Below is a small trained network, with its code and all its weights. Each question gives an input and a target symbol and asks what happens when units are switched off, that is, made to give their printed mean instead of their output.

import numpy as np


def w(rows, s, z=0):
    codes = np.array(rows[::2]) - 128.0
    scale = np.full(codes.shape[1], s)
    scale[-1] = z or s
    return codes * scale


def f(y):
    return y / 2 * (1 + np.tanh(0.7978845608 * (y + 0.044715 * y**3)))


def softmax(a):
    e = np.exp(a - a.max(-1, keepdims=True))
    return e / e.sum(-1, keepdims=True)


def log_softmax(a):
    a = a - a.max(-1, keepdims=True)
    return a - np.log(np.exp(a).sum(-1, keepdims=True))


def net(x, mask):
    ids = ['βεηθπσφ'.index(c) for c in x.split()]
    T = len(ids)
    res = E[ids] + P[:T]
    r = res
    for j in range(2):
        rows = slice(2 * j, 2 * j + 2)
        q, k, v = (r @ M[0][rows].T for M in (Q, K, V))
        z = softmax(np.where(np.tri(T) > 0, q @ k.T / 2**0.5, -1e9)) @ v
        o = O[0][rows]
        res = res + np.where(mask[j], z, o[:, -1]) @ o[:, :-1]
    y = f(res @ A[0][:, :-1].T + A[0][:, -1])
    res = res + np.where(mask[2:6], y, B[0][:, -1]) @ B[0][:, :-1]
    return log_softmax(res[-1] @ U[:, :-1].T + U[:, -1])


Q, K, V, O, A, B = {}, {}, {}, {}, {}, {}
E = w([
[50,141,127,180,158,99,191],'β',
[65,142,83,87,25,135,107],'ε',
[71,152,143,143,109,116,167],'η',
[26,97,117,58,148,213,48],'θ',
[194,109,243,239,160,8,161],'π',
[127,83,146,143,131,113,82],'σ',
[145,39,87,239,137,122,164],'φ',
],0.016)
P = w([
[151,125,78,8,95,100,160],'0',
[40,83,137,117,95,98,108],'1',
[84,100,118,150,123,88,115],'2',
[82,145,123,97,97,154,131],'3',
[84,141,155,83,112,150,99],'4',
[140,89,144,191,125,131,178],'5',
[140,141,154,110,96,121,112],'6',
[142,176,141,115,105,137,144],'7',
],0.013)
Q[0] = w([
[82,152,156,193,88,121,109],'H1',
[150,158,172,107,127,118,124],'H1',
[201,196,160,99,91,156,165],'H2',
[255,121,99,60,98,134,203],'H2',
],0.0081)
K[0] = w([
[177,213,128,74,114,89,247],'H1',
[116,137,161,135,105,115,133],'H1',
[72,118,179,142,114,98,155],'H2',
[129,115,189,144,100,146,127],'H2',
],0.011)
V[0] = w([
[139,53,39,182,91,148,63],'H1',
[62,124,13,151,2,193,140],'H1',
[114,115,115,105,155,193,69],'H2',
[81,156,88,144,128,86,254],'H2',
],0.0088)
O[0] = w([
[80,236,250,115,80,157,156,136],'H1',
[95,120,205,119,152,116,59,248],'H1',
[141,164,105,147,54,91,17,82],'H2',
[55,2,193,107,152,198,98,254],'H2',
],0.0094,0.006)
A[0] = w([
[117,146,52,241,80,92,52,132],'N1',
[62,209,159,127,202,147,41,251],'N2',
[222,2,114,44,203,73,187,154],'N3',
[101,187,190,153,48,115,74,79],'N4',
],0.0053,0.0013)
B[0] = w([
[171,164,75,158,90,37,55,133],'N1',
[169,104,115,177,89,119,178,255],'N2',
[37,135,93,110,61,133,63,236],'N3',
[195,136,173,165,114,180,255,211],'N4',
],0.0092,0.005)
U = w([
[74,111,164,135,67,98,39,228],'β',
[146,117,215,121,135,114,137,69],'ε',
[94,113,150,123,155,123,1,40],'η',
[164,151,153,125,89,71,116,110],'θ',
[151,130,71,160,57,139,123,59],'π',
[138,118,99,134,93,118,141,64],'σ',
[187,63,184,135,125,137,176,252],'φ',
],0.0057,0.0029)

Each question gives the input, a string of symbols that net reads in full, and the target symbol t.
The units are the heads (2 rows each of Q, K, V and O) and the neurons (one row each of A and B). Each row of codes is followed by its name. A weight is (code - 128) times the scale printed after its matrix; where a second scale follows, it is the last column's (O, A, B and U).
mask holds one flag per unit, heads first, then neurons. A switched-off unit (its flag False) gives its mean, the last column of its rows in O or B, instead of its output. The means were averaged over made-up inputs and are rounded, as every weight is.
A unit's drop is (log p(t) with every unit on - log p(t) with that unit switched off) / (log p(t) with every unit on - log p(t) with every unit switched off).
The circuit of an input: a set's keep is (log p(t) with only the set's units on - log p(t) with every unit switched off) / (log p(t) with every unit on - log p(t) with every unit switched off). Starting from all 6 units, units are removed one at a time, each time the one whose removal leaves the highest keep (on an exact tie, the one counted first), for as long as the keep stays at least 0.8.
circuit, biggest first: the units of the circuit, biggest drop first
most important unit: the unit with the biggest drop
top k neurons: the k neurons with the biggest drops, biggest first
which heads matter: for each layer, one digit per head in row order, 1 if its drop is at least 0.15 and else 0, layers parted by /
drop of u: that unit's drop, to one decimal
input β θ β θ η σ π, target β: circuit, biggest first => [H1 N3 N4]
input β β β π ε φ, target β: most important unit => N3
input σ ε β φ ε θ ε, target φ: circuit, biggest first => [N4 H1 N3]
input η η π, target β: circuit, biggest first => [N3 H1 N4]
input φ φ ε β θ, target φ: top 2 neurons => [N2 N4]
input θ θ η, target θ: which heads matter => 01
input θ ε π, target θ: which heads matter => 01
input φ ε β ε ε, target φ: top 2 neurons => [N4 N2]
input π σ φ, target π: circuit, biggest first => [H1 N3]
input θ σ φ, target θ: top 2 neurons => [N1 N4]
input θ θ σ, target θ: which heads matter => 01
input φ φ σ ε φ ε θ, target φ: which heads matter => 10
input π φ φ, target π: drop of H2 => -0.1
input η η θ σ η φ, target β: top neuron => [N4]
input θ θ η θ σ π, target θ: drop of N1 => 0.2
